Below is a small trained network, with its code and all its weights. Each question gives an input and a target symbol and asks what happens when units are switched off, that is, made to give their printed mean instead of their output.

import numpy as np


def w(rows, s, z=0):
    codes = np.array(rows[::2]) - 128.0
    scale = np.full(codes.shape[1], s)
    scale[-1] = z or s
    return codes * scale


def f(y):
    return y / 2 * (1 + np.tanh(0.7978845608 * (y + 0.044715 * y**3)))


def softmax(a):
    e = np.exp(a - a.max(-1, keepdims=True))
    return e / e.sum(-1, keepdims=True)


def log_softmax(a):
    a = a - a.max(-1, keepdims=True)
    return a - np.log(np.exp(a).sum(-1, keepdims=True))


def net(x, mask):
    ids = ['ΘΛΞΠΣΨδζητω'.index(c) for c in x.split()]
    T = len(ids)
    res = E[ids] + P[:T]
    q, k, v = (res @ M[0].T for M in (Q, K, V))
    z = softmax(np.where(np.tri(T) > 0, q @ k.T / 3**0.5, -1e9)) @ v
    res = res + np.where(mask[0], z, O[0][:, -1]) @ O[0][:, :-1]
    y = f(res @ A[0][:, :-1].T + A[0][:, -1])
    res = res + np.where(mask[1:9], y, B[0][:, -1]) @ B[0][:, :-1]
    return log_softmax(res[-1] @ U[:, :-1].T + U[:, -1])


Q, K, V, O, A, B = {}, {}, {}, {}, {}, {}
E = w([
[20,182,85,118,184,103],'Θ',
[96,111,154,193,17,165],'Λ',
[177,163,74,180,87,100],'Ξ',
[128,225,137,168,231,43],'Π',
[96,104,59,214,56,246],'Σ',
[148,140,146,89,145,87],'Ψ',
[180,133,181,140,248,127],'δ',
[184,82,232,29,81,131],'ζ',
[179,109,123,51,198,241],'η',
[134,182,59,63,125,90],'τ',
[255,130,121,115,129,88],'ω',
],0.0097)
P = w([
[90,69,138,179,127,91],'0',
[210,235,140,144,189,210],'1',
[213,143,80,63,92,34],'2',
[12,227,198,164,142,197],'3',
[175,146,135,161,254,211],'4',
[181,126,79,56,99,29],'5',
],0.0083)
Q[0] = w([
[104,245,163,109,108,124],'H0',
[195,47,140,161,255,121],'H0',
[105,52,53,114,63,11],'H0',
],0.0075)
K[0] = w([
[108,21,126,169,67,79],'H0',
[93,239,196,125,77,205],'H0',
[254,168,57,73,95,127],'H0',
],0.0071)
V[0] = w([
[24,199,85,172,188,42],'H0',
[2,83,174,167,41,234],'H0',
[37,110,43,137,93,134],'H0',
],0.0082)
O[0] = w([
[79,228,69,12,93,189,41],'H0',
[183,211,255,185,120,216,93],'H0',
[167,225,149,120,35,161,4],'H0',
],0.0073,0.0027)
A[0] = w([
[124,74,80,173,2,74,174],'N0',
[92,46,100,155,121,225,247],'N1',
[124,87,155,182,76,147,254],'N2',
[126,55,164,94,40,96,44],'N3',
[193,54,73,67,154,76,33],'N4',
[168,59,138,73,27,77,21],'N5',
[93,166,145,165,125,204,62],'N6',
[167,167,167,159,182,85,232],'N7',
],0.008,0.0035)
B[0] = w([
[63,65,86,221,7,159,199],'N0',
[127,49,70,90,213,68,187],'N1',
[104,79,127,164,157,122,193],'N2',
[87,101,217,187,84,41,167],'N3',
[241,235,122,83,81,139,254],'N4',
[107,152,254,176,25,111,189],'N5',
[181,182,224,95,59,44,182],'N6',
[124,62,25,250,165,143,227],'N7',
],0.0066,0.0065)
U = w([
[119,202,133,63,63,163,82],'Θ',
[222,179,149,192,85,141,2],'Λ',
[94,52,35,188,105,224,175],'Ξ',
[41,148,93,64,163,71,207],'Π',
[169,160,252,159,101,64,36],'Σ',
[170,117,80,33,145,176,198],'Ψ',
[137,134,66,128,222,16,92],'δ',
[1,73,190,208,163,63,183],'ζ',
[154,68,115,178,227,125,157],'η',
[121,152,81,146,91,135,114],'τ',
[125,93,103,115,132,64,129],'ω',
],0.0069,0.004)

Each question gives the input, a string of symbols that net reads in full, and the target symbol t.
The units are the heads (3 rows each of Q, K, V and O) and the neurons (one row each of A and B). Each row of codes is followed by its name. A weight is (code - 128) times the scale printed after its matrix; where a second scale follows, it is the last column's (O, A, B and U).
mask holds one flag per unit, heads first, then neurons. A switched-off unit (its flag False) gives its mean, the last column of its rows in O or B, instead of its output. The means were averaged over made-up inputs and are rounded, as every weight is.
A unit's drop is (log p(t) with every unit on - log p(t) with that unit switched off) / (log p(t) with every unit on - log p(t) with every unit switched off).
The circuit of an input: a set's keep is (log p(t) with only the set's units on - log p(t) with every unit switched off) / (log p(t) with every unit on - log p(t) with every unit switched off). Starting from all 9 units, units are removed one at a time, each time the one whose removal leaves the highest keep (on an exact tie, the one counted first), for as long as the keep stays at least 0.8.
circuit, biggest first: the units of the circuit, biggest drop first
unit that matters most: the unit with the biggest drop
k most important neurons: the k neurons with the biggest drops, biggest first
drop of u: that unit's drop, to one decimal
input Ψ ζ Σ Π ω, target Ψ: circuit, biggest first : [H0 N5]
input ζ δ Π Π Σ, target Ψ: circuit, biggest first : [H0 N7 N0]
input Π Λ Λ, target ζ: circuit, biggest first : [N4 N3]
input Λ Σ Λ Σ Π τ, target Θ: 2 most important neurons : [N4 N7]
input ζ ζ Σ ω Λ ζ, target Σ: unit that matters most : N5
input Π τ τ η, target Π: circuit, biggest first : [H0 N4 N7]
input Λ Λ ω, target Λ: circuit, biggest first : [N4 N5 N1]
input Σ δ ζ η, target Σ: circuit, biggest first : [H0 N6]
input Σ Λ ω, target Λ: circuit, biggest first : [N4 N5 N0 H0]
input Π ζ ζ ζ, target Π: circuit, biggest first : [H0 N4 N0]
input Σ ζ Ψ Ξ, target Σ: 3 most important neurons : [N6 N0 N4]
input ζ η ζ τ Σ ζ, target Σ: 3 most important neurons : [N4 N5 N3]
input Σ Σ τ Π ζ, target Ψ: 3 most important neurons : [N5 N3 N0]
input Σ ζ Ξ Σ Ψ, target Λ: circuit, biggest first : [H0]
input Σ Σ ζ Σ Λ, target Λ: drop of N3 : 0.1
input ζ Σ Θ Σ δ, target Λ: drop of N6 : 0.0
input Σ ζ ζ Σ, target Σ: drop of N6 : 0.6
